Below are the code and all the weights of a small trained network. Each question names an input and a target symbol and asks about switching units off, where a switched-off unit gives its printed mean instead of its output.

import numpy as np


def w(rows, s, z=0):
    codes = np.array(rows[::2]) - 128.0
    scale = np.full(codes.shape[1], s)
    scale[-1] = z or s
    return codes * scale


def f(y):
    return np.maximum(y, 0)


def softmax(a):
    e = np.exp(a - a.max(-1, keepdims=True))
    return e / e.sum(-1, keepdims=True)


def log_softmax(a):
    a = a - a.max(-1, keepdims=True)
    return a - np.log(np.exp(a).sum(-1, keepdims=True))


def net(x, mask):
    ids = ['αγμξπφψ'.index(c) for c in x.split()]
    T = len(ids)
    res = E[ids] + P[:T]
    u = 0
    for l in range(2):
        q, k, v = (res @ M[l].T for M in (Q, K, V))
        z = softmax(np.where(np.tri(T) > 0, q @ k.T / 3**0.5, -1e9)) @ v
        res = res + np.where(mask[u], z, O[l][:, -1]) @ O[l][:, :-1]
        u += 1
        y = f(res @ A[l][:, :-1].T + A[l][:, -1])
        res = res + np.where(mask[u : u + 4], y, B[l][:, -1]) @ B[l][:, :-1]
        u += 4
    return log_softmax(res[-1] @ U[:, :-1].T + U[:, -1])


Q, K, V, O, A, B = {}, {}, {}, {}, {}, {}
E = w([
[198,141,113,125,182,100,6,104,145],'α',
[123,143,163,87,86,110,202,97,107],'γ',
[104,108,103,80,136,231,125,119,130],'μ',
[63,131,100,95,177,125,103,165,163],'ξ',
[83,160,56,117,182,130,102,63,102],'π',
[160,91,84,75,109,63,83,132,150],'φ',
[149,95,194,72,172,79,59,98,116],'ψ',
],0.026)
P = w([
[19,82,156,220,111,169,40,142,95],'0',
[52,99,132,204,109,150,60,171,79],'1',
[68,96,106,169,122,154,90,173,48],'2',
[83,99,115,153,127,138,89,165,81],'3',
[88,106,117,132,127,137,90,150,98],'4',
[97,114,121,113,132,126,98,144,118],'5',
[101,130,125,105,135,112,100,142,140],'6',
[107,144,126,87,145,104,111,141,143],'7',
[116,157,127,72,149,102,118,131,153],'8',
[122,172,131,63,146,80,118,139,172],'9',
[140,178,129,46,155,90,129,120,172],'10',
[151,188,128,28,157,91,140,110,178],'11',
[163,198,125,15,171,90,158,104,168],'12',
[182,200,128,2,169,92,163,84,175],'13',
],0.011)
Q[0] = w([
[226,125,180,226,97,128,169,157,76],'L0H0',
[141,113,192,139,86,94,113,136,81],'L0H0',
[103,110,244,169,184,105,150,83,141],'L0H0',
],0.011)
K[0] = w([
[70,49,129,240,126,213,99,140,110],'L0H0',
[87,99,163,170,25,51,164,116,100],'L0H0',
[170,170,218,254,98,166,191,155,37],'L0H0',
],0.0082)
V[0] = w([
[90,166,2,179,160,172,213,214,221],'L0H0',
[126,50,93,32,165,2,82,135,101],'L0H0',
[189,162,144,179,241,154,91,119,144],'L0H0',
],0.0059)
O[0] = w([
[41,143,153,55,80,79,74,176,245,93],'L0H0',
[113,149,158,57,105,31,78,182,79,247],'L0H0',
[101,242,192,161,150,121,75,130,206,132],'L0H0',
],0.011,0.013)
A[0] = w([
[120,99,123,159,113,96,131,151,138,67],'L0N0',
[79,147,243,156,2,120,137,94,103,123],'L0N1',
[113,71,137,122,187,138,56,72,191,136],'L0N2',
[82,164,148,91,162,231,94,172,137,254],'L0N3',
],0.0077,0.0031)
B[0] = w([
[112,88,101,121,125,147,166,146,104,136],'L0N0',
[8,189,154,115,160,158,124,162,146,139],'L0N1',
[97,170,158,194,107,138,163,144,87,194],'L0N2',
[165,113,159,161,93,73,72,102,117,255],'L0N3',
],0.016,0.01)
Q[1] = w([
[156,89,95,105,60,87,167,183,94],'L1H0',
[180,97,19,117,147,178,200,130,255],'L1H0',
[154,99,54,91,181,133,86,141,83],'L1H0',
],0.011)
K[1] = w([
[119,158,109,104,143,100,17,91,101],'L1H0',
[98,35,79,222,158,150,3,179,84],'L1H0',
[170,115,183,94,126,34,124,98,71],'L1H0',
],0.0077)
V[1] = w([
[72,179,4,133,130,140,77,128,132],'L1H0',
[154,82,99,145,117,113,107,112,127],'L1H0',
[167,131,100,138,94,75,176,62,108],'L1H0',
],0.012)
O[1] = w([
[24,185,96,136,184,113,2,44,120,92],'L1H0',
[199,70,40,83,213,154,134,198,214,130],'L1H0',
[58,197,16,173,105,117,168,224,160,255],'L1H0',
],0.011,0.008)
A[1] = w([
[76,148,180,57,182,195,35,83,98,53],'L1N0',
[233,94,240,3,250,140,42,114,209,3],'L1N1',
[247,193,165,241,198,86,99,114,193,188],'L1N2',
[78,224,96,138,32,99,126,141,213,111],'L1N3',
],0.0065,0.0034)
B[1] = w([
[163,174,143,220,173,254,251,224,197,219],'L1N0',
[35,69,143,105,131,115,153,221,208,154],'L1N1',
[114,35,138,112,101,132,109,80,233,181],'L1N2',
[129,135,194,84,97,203,34,61,136,248],'L1N3',
],0.0079,0.016)
U = w([
[216,144,183,198,237,13,15,33,102,216],'α',
[45,118,164,156,110,143,88,118,8,99],'γ',
[116,42,76,118,108,202,86,54,197,67],'μ',
[60,77,160,72,138,169,129,100,224,185],'ξ',
[102,170,79,123,140,223,58,96,172,101],'π',
[125,112,88,50,236,151,1,111,102,251],'φ',
[190,169,131,181,196,90,126,153,141,81],'ψ',
],0.0052,0.0016)

Each question gives the input, a string of symbols that net reads in full, and the target symbol t.
The units are the heads (3 rows each of Q, K, V and O) and the neurons (one row each of A and B). Each row of codes is followed by its name. A weight is (code - 128) times the scale printed after its matrix; where a second scale follows, it is the last column's (O, A, B and U).
mask holds one flag per unit, layer by layer, with each layer's heads first. A switched-off unit (its flag False) gives its mean, the last column of its rows in O or B, instead of its output. The means were averaged over made-up inputs and are rounded, as every weight is.
A unit's drop is (log p(t) with every unit on - log p(t) with that unit switched off) / (log p(t) with every unit on - log p(t) with every unit switched off).
The circuit of an input: a set's keep is (log p(t) with only the set's units on - log p(t) with every unit switched off) / (log p(t) with every unit on - log p(t) with every unit switched off). Starting from all 10 units, units are removed one at a time, each time the one whose removal leaves the highest keep (on an exact tie, the one counted first), for as long as the keep stays at least 0.8.
units of the circuit, in order: the units of the circuit, biggest drop first
unit that matters most: the unit with the biggest drop
k most important neurons: the k neurons with the biggest drops, biggest first
top k neurons in layer l: the k neurons of layer l with the biggest drops, biggest first
input ψ ψ α, target ψ: most important neuron : (L1N3)
input ξ α ξ π μ ξ, target π: 2 most important neurons : (L0N3; L1N0)
input π μ π ψ φ, target ψ: units of the circuit, in order : (L0H0; L1H0; L0N0)
input ψ π μ, target ψ: units of the circuit, in order : (L0H0; L1H0; L0N2)
input φ μ π ξ ξ μ φ π ξ ξ ξ ξ γ ξ, target γ: units of the circuit, in order : (L1H0; L0N1)
input π μ μ ψ μ ξ ξ μ ξ μ, target ξ: units of the circuit, in order : (L1H0; L1N1; L0H0)
input γ μ ξ ξ π φ ξ ξ π μ γ, target π: units of the circuit, in order : (L0H0; L1H0; L1N0)
input γ π ξ ξ ξ γ ξ π π α, target π: units of the circuit, in order : (L0H0; L1H0; L1N3; L0N3)
input φ γ ξ α ξ ξ ξ, target α: units of the circuit, in order : (L0H0; L0N3; L1N0)
input α ξ μ, target ξ: 3 most important neurons : (L1N1; L0N2; L1N2)
input μ π ξ μ, target π: 3 most important neurons : (L0N3; L1N0; L0N2)
input ψ α π, target ψ: units of the circuit, in order : (L0N3; L1H0; L0H0; L0N2)
input μ α μ ξ ξ γ μ μ ξ α ξ, target α: units of the circuit, in order : (L0H0; L0N3)
input π μ α α μ π π ξ π, target π: unit that matters most : L1N0
input π φ ξ π γ γ φ, target φ: units of the circuit, in order : (L0H0; L1H0; L1N0)
input ξ γ ξ μ ξ γ, target ξ: units of the circuit, in order : (L0H0; L1H0; L1N1; L1N0)
input α α μ, target μ: 2 most important neurons : (L0N3; L1N2)
input π μ ψ μ π ξ ψ μ, target ψ: units of the circuit, in order : (L0H0; L1H0)
input φ π γ φ π, target φ: units of the circuit, in order : (L0H0; L0N2; L0N3; L1H0)
input ξ ξ ξ μ α ξ ψ ψ α ξ ψ μ α, target ψ: unit that matters most : L0N3
input π π φ γ α π, target α: 4 most important neurons : (L0N1; L0N3; L1N0; L0N2)
input π ξ α φ μ π ξ μ φ α π γ π φ, target φ: 3 most important neurons : (L1N0; L0N3; L0N2)
input π ξ γ φ γ, target φ: 2 most important neurons : (L0N2; L0N3)
input μ ξ ξ π ξ μ ξ φ π α, target φ: 2 most important neurons : (L0N3; L0N1)
input ξ ξ μ α, target ξ: top 3 neurons in layer 1 : (L1N2; L1N1; L1N0)
